Here is a tiny trained network, its code and every weight. The questions are about switching its units off for an input and a class, where a switched-off unit gives its printed mean instead of its output.

import numpy as np


def w(rows, s, z=0):
    codes = np.array(rows[::2]) - 128.0
    scale = np.full(codes.shape[1], s)
    scale[-1] = z or s
    return codes * scale


def f(y):
    return np.maximum(y, 0)


def log_softmax(a):
    a = a - a.max(-1, keepdims=True)
    return a - np.log(np.exp(a).sum(-1, keepdims=True))


def net(x, mask):
    res = np.array(x, float).reshape(1, 4) / 4 @ E
    y = f(res @ A[0][:, :-1].T + A[0][:, -1])
    res = res + np.where(mask, y, B[0][:, -1]) @ B[0][:, :-1]
    return log_softmax(res[-1] @ U[:, :-1].T + U[:, -1])


A, B = {}, {}
E = w([
[134,205,140,124,132,88,130,130,125,27,118],'x0',
[226,189,96,129,125,92,128,128,131,189,129],'x1',
[209,52,113,129,131,153,129,131,124,65,129],'x2',
[138,188,126,128,126,254,130,126,129,112,144],'x3',
],0.0069)
A[0] = w([
[125,159,126,134,136,103,129,131,116,83,127,37],'neuron 1',
[133,91,129,125,127,148,143,121,130,206,129,36],'neuron 2',
[124,108,128,124,131,55,123,136,130,124,131,62],'neuron 3',
[125,73,132,127,125,158,142,128,130,202,129,30],'neuron 4',
[96,110,125,127,130,137,127,132,122,110,121,29],'neuron 5',
[123,123,117,130,127,111,119,123,124,128,130,36],'neuron 6',
[111,81,126,132,133,21,128,134,122,142,125,72],'neuron 7',
[211,180,115,134,124,98,124,130,126,185,119,22],'neuron 8',
[140,183,128,124,134,237,128,129,122,130,122,65],'neuron 9',
[91,159,129,128,125,118,131,126,123,155,121,56],'neuron 10',
[138,187,128,133,132,229,127,131,132,127,130,71],'neuron 11',
[119,96,126,130,126,40,124,125,132,137,123,68],'neuron 12',
[129,90,129,132,132,74,130,127,130,126,127,70],'neuron 13',
[126,106,131,126,137,68,130,130,125,135,121,78],'neuron 14',
[30,79,135,133,123,144,123,132,132,80,129,48],'neuron 15',
[170,87,127,130,128,141,126,129,125,130,135,64],'neuron 16',
[74,175,127,128,127,114,126,116,129,165,122,53],'neuron 17',
[92,111,133,132,129,129,132,122,127,108,133,1],'neuron 18',
[7,69,131,129,127,149,122,129,126,69,123,40],'neuron 19',
[118,68,112,134,134,171,123,133,128,219,117,34],'neuron 20',
[196,84,131,139,134,133,127,121,126,86,129,39],'neuron 21',
[173,84,124,123,116,142,128,133,119,94,119,16],'neuron 22',
[136,188,122,136,127,84,131,125,129,53,120,31],'neuron 23',
[114,143,134,123,137,120,136,124,130,139,135,66],'neuron 24',
[121,157,124,132,128,179,124,124,124,131,127,70],'neuron 25',
[133,158,121,129,122,183,129,128,131,124,133,64],'neuron 26',
[127,157,134,125,126,112,126,134,121,92,122,53],'neuron 27',
[162,154,133,123,133,115,117,128,125,161,142,24],'neuron 28',
[122,96,123,129,119,145,134,130,121,174,132,41],'neuron 29',
[98,150,129,125,126,119,129,125,119,151,124,51],'neuron 30',
[159,96,125,125,131,133,122,122,132,102,137,31],'neuron 31',
[243,190,120,131,124,87,125,128,131,197,127,12],'neuron 32',
[189,80,126,134,129,141,129,133,129,88,125,37],'neuron 33',
[131,166,130,127,121,99,137,134,127,74,127,42],'neuron 34',
[85,103,140,126,127,139,126,124,123,106,123,50],'neuron 35',
[115,146,139,121,128,112,136,119,126,92,130,82],'neuron 36',
[63,187,131,134,135,111,134,130,135,185,120,44],'neuron 37',
[193,81,123,122,131,130,132,131,132,80,124,28],'neuron 38',
[96,161,130,123,130,119,127,134,121,157,127,51],'neuron 39',
[67,178,131,131,127,105,125,134,128,159,131,45],'neuron 40',
[128,103,129,131,133,74,131,118,130,133,119,71],'neuron 41',
[75,171,131,129,121,110,122,133,128,157,143,60],'neuron 42',
[124,91,127,133,126,152,111,128,127,188,133,53],'neuron 43',
[124,201,128,128,128,81,128,128,135,33,127,28],'neuron 44',
[146,150,122,134,141,181,125,127,130,126,130,69],'neuron 45',
],0.015,0.0034)
B[0] = w([
[131,145,138,131,146,115,75,128,131,127,125,161],'neuron 1',
[121,155,139,137,164,108,50,122,124,123,132,194],'neuron 2',
[120,145,134,127,55,116,134,123,127,123,134,184],'neuron 3',
[131,155,140,134,162,105,40,127,135,130,133,202],'neuron 4',
[131,137,116,127,140,117,157,127,125,122,123,149],'neuron 5',
[118,129,132,128,113,129,133,128,127,125,132,131],'neuron 6',
[127,158,135,122,2,107,140,127,125,126,130,230],'neuron 7',
[116,145,130,131,208,111,226,127,125,121,130,214],'neuron 8',
[124,153,139,131,11,98,150,132,130,126,132,234],'neuron 9',
[133,88,120,130,129,165,125,129,132,126,123,166],'neuron 10',
[131,146,135,124,12,92,144,132,124,125,132,231],'neuron 11',
[130,144,136,134,31,107,141,123,128,134,135,205],'neuron 12',
[121,139,135,131,59,127,137,136,134,125,132,177],'neuron 13',
[135,146,129,134,59,117,136,125,124,133,130,179],'neuron 14',
[139,151,122,125,198,107,216,125,124,130,134,230],'neuron 15',
[126,92,122,127,144,161,108,125,128,123,121,166],'neuron 16',
[132,68,111,131,127,181,124,126,132,128,124,189],'neuron 17',
[131,140,123,125,140,128,167,125,119,113,128,147],'neuron 18',
[130,160,124,131,213,104,237,133,135,134,120,255],'neuron 19',
[132,167,142,123,167,98,20,126,127,122,127,224],'neuron 20',
[130,70,108,122,132,187,126,128,124,120,118,185],'neuron 21',
[129,81,109,136,126,174,122,129,132,123,126,169],'neuron 22',
[120,151,141,128,173,102,39,125,132,124,138,196],'neuron 23',
[128,110,128,120,134,145,131,131,130,132,128,139],'neuron 24',
[122,131,132,128,72,120,140,126,132,133,129,174],'neuron 25',
[132,140,122,130,68,106,134,122,128,135,132,177],'neuron 26',
[119,138,129,119,146,119,82,142,126,130,131,156],'neuron 27',
[144,143,117,135,158,120,169,126,133,125,122,158],'neuron 28',
[121,141,135,126,150,115,75,131,128,125,129,168],'neuron 29',
[138,103,118,126,129,158,120,135,127,119,118,154],'neuron 30',
[136,99,128,143,127,166,126,126,129,139,121,154],'neuron 31',
[124,159,124,122,228,101,249,130,127,126,125,243],'neuron 32',
[121,67,122,130,131,191,136,133,128,139,122,185],'neuron 33',
[130,149,136,127,152,112,64,125,124,123,131,171],'neuron 34',
[136,139,123,124,157,116,170,131,120,127,131,169],'neuron 35',
[127,134,129,127,150,112,91,122,133,144,136,158],'neuron 36',
[140,49,112,128,126,201,122,122,127,119,120,211],'neuron 37',
[131,63,114,124,134,190,124,126,133,135,123,186],'neuron 38',
[135,86,115,122,128,160,127,133,130,121,125,164],'neuron 39',
[126,65,121,133,135,197,125,132,124,129,131,192],'neuron 40',
[121,138,133,117,68,121,140,133,131,132,133,173],'neuron 41',
[136,71,118,129,127,176,122,127,130,126,116,185],'neuron 42',
[119,141,134,121,156,104,59,131,125,124,134,186],'neuron 43',
[128,155,141,133,174,101,9,128,127,146,127,215],'neuron 44',
[110,127,135,124,73,119,139,121,129,140,129,173],'neuron 45',
],0.029,0.0077)
U = w([
[101,154,144,129,7,100,149,125,117,131,140,253],'0',
[115,161,117,127,217,104,226,129,114,122,121,107],'1',
[100,157,159,137,180,104,2,131,120,132,136,26],'2',
[126,11,90,140,126,252,117,132,122,123,101,112],'3',
],0.007,0.00044)

Each question gives the input, the list of numbers given to net, and the class t.
The units are the neurons (one row each of A and B). Each row of codes is followed by its name. A weight is (code - 128) times the scale printed after its matrix; where a second scale follows, it is the last column's (A, B and U).
mask holds one flag per neuron, in row order. A switched-off neuron (its flag False) gives its mean, the last column of its row in B, instead of its output. The means were averaged over made-up inputs and are rounded, as every weight is.
A unit's drop is (log p(t) with every unit on - log p(t) with that unit switched off) / (log p(t) with every unit on - log p(t) with every unit switched off).
The circuit of an input: a set's keep is (log p(t) with only the set's units on - log p(t) with every unit switched off) / (log p(t) with every unit on - log p(t) with every unit switched off). Starting from the 12 units with the biggest drops (on a tie, the unit counted first), units are removed one at a time, each time the one whose removal leaves the highest keep (on an exact tie, the one counted first), for as long as the keep stays at least 0.8.
circuit, biggest first: the units of the circuit, biggest drop first
top k neurons: the k neurons with the biggest drops, biggest first
drop of u: that unit's drop, to one decimal
input [6,6,7,-6], class 3: circuit, biggest first -> (neuron 38)
input [-5,5,-3,2], class 1: top 4 neurons -> (neuron 32; neuron 8; neuron 44; neuron 23)
input [0,1,-8,-7], class 3: top 2 neurons -> (neuron 37; neuron 40)
input [6,5,-4,-1], class 2: top 2 neurons -> (neuron 44; neuron 23)
input [4,-5,-3,4], class 1: top 4 neurons -> (neuron 19; neuron 15; neuron 7; neuron 12)
input [3,-7,-7,1], class 1: top 2 neurons -> (neuron 19; neuron 15)
input [4,-2,-7,6], class 3: top 3 neurons -> (neuron 37; neuron 40; neuron 17)
input [-5,-4,4,0], class 2: top 2 neurons -> (neuron 32; neuron 20)
input [3,8,-5,-7], class 1: top 4 neurons -> (neuron 32; neuron 8; neuron 9; neuron 11)
input [-8,-7,-8,-5], class 2: top 3 neurons -> (neuron 20; neuron 4; neuron 2)
input [8,6,-2,3], class 2: top 2 neurons -> (neuron 44; neuron 23)
input [7,8,-6,6], class 1: top 2 neurons -> (neuron 32; neuron 8)
input [7,4,8,-1], class 3: top 3 neurons -> (neuron 38; neuron 21; neuron 33)
input [-3,-8,-3,6], class 1: top 2 neurons -> (neuron 19; neuron 15)
input [-5,-8,6,-4], class 1: circuit, biggest first -> (neuron 19)
input [-2,-4,-3,3], class 1: top 2 neurons -> (neuron 19; neuron 7)
input [3,6,4,-4], class 1: top 2 neurons -> (neuron 32; neuron 8)
input [7,1,-6,-2], class 2: drop of neuron 23 -> 0.2
input [-6,-7,1,1], class 1: drop of neuron 19 -> 1.9
input [-8,6,5,-3], class 2: drop of neuron 20 -> 0.2
input [4,-1,2,3], class 2: circuit, biggest first -> (neuron 44)
input [1,2,-5,-4], class 3: drop of neuron 37 -> 0.3
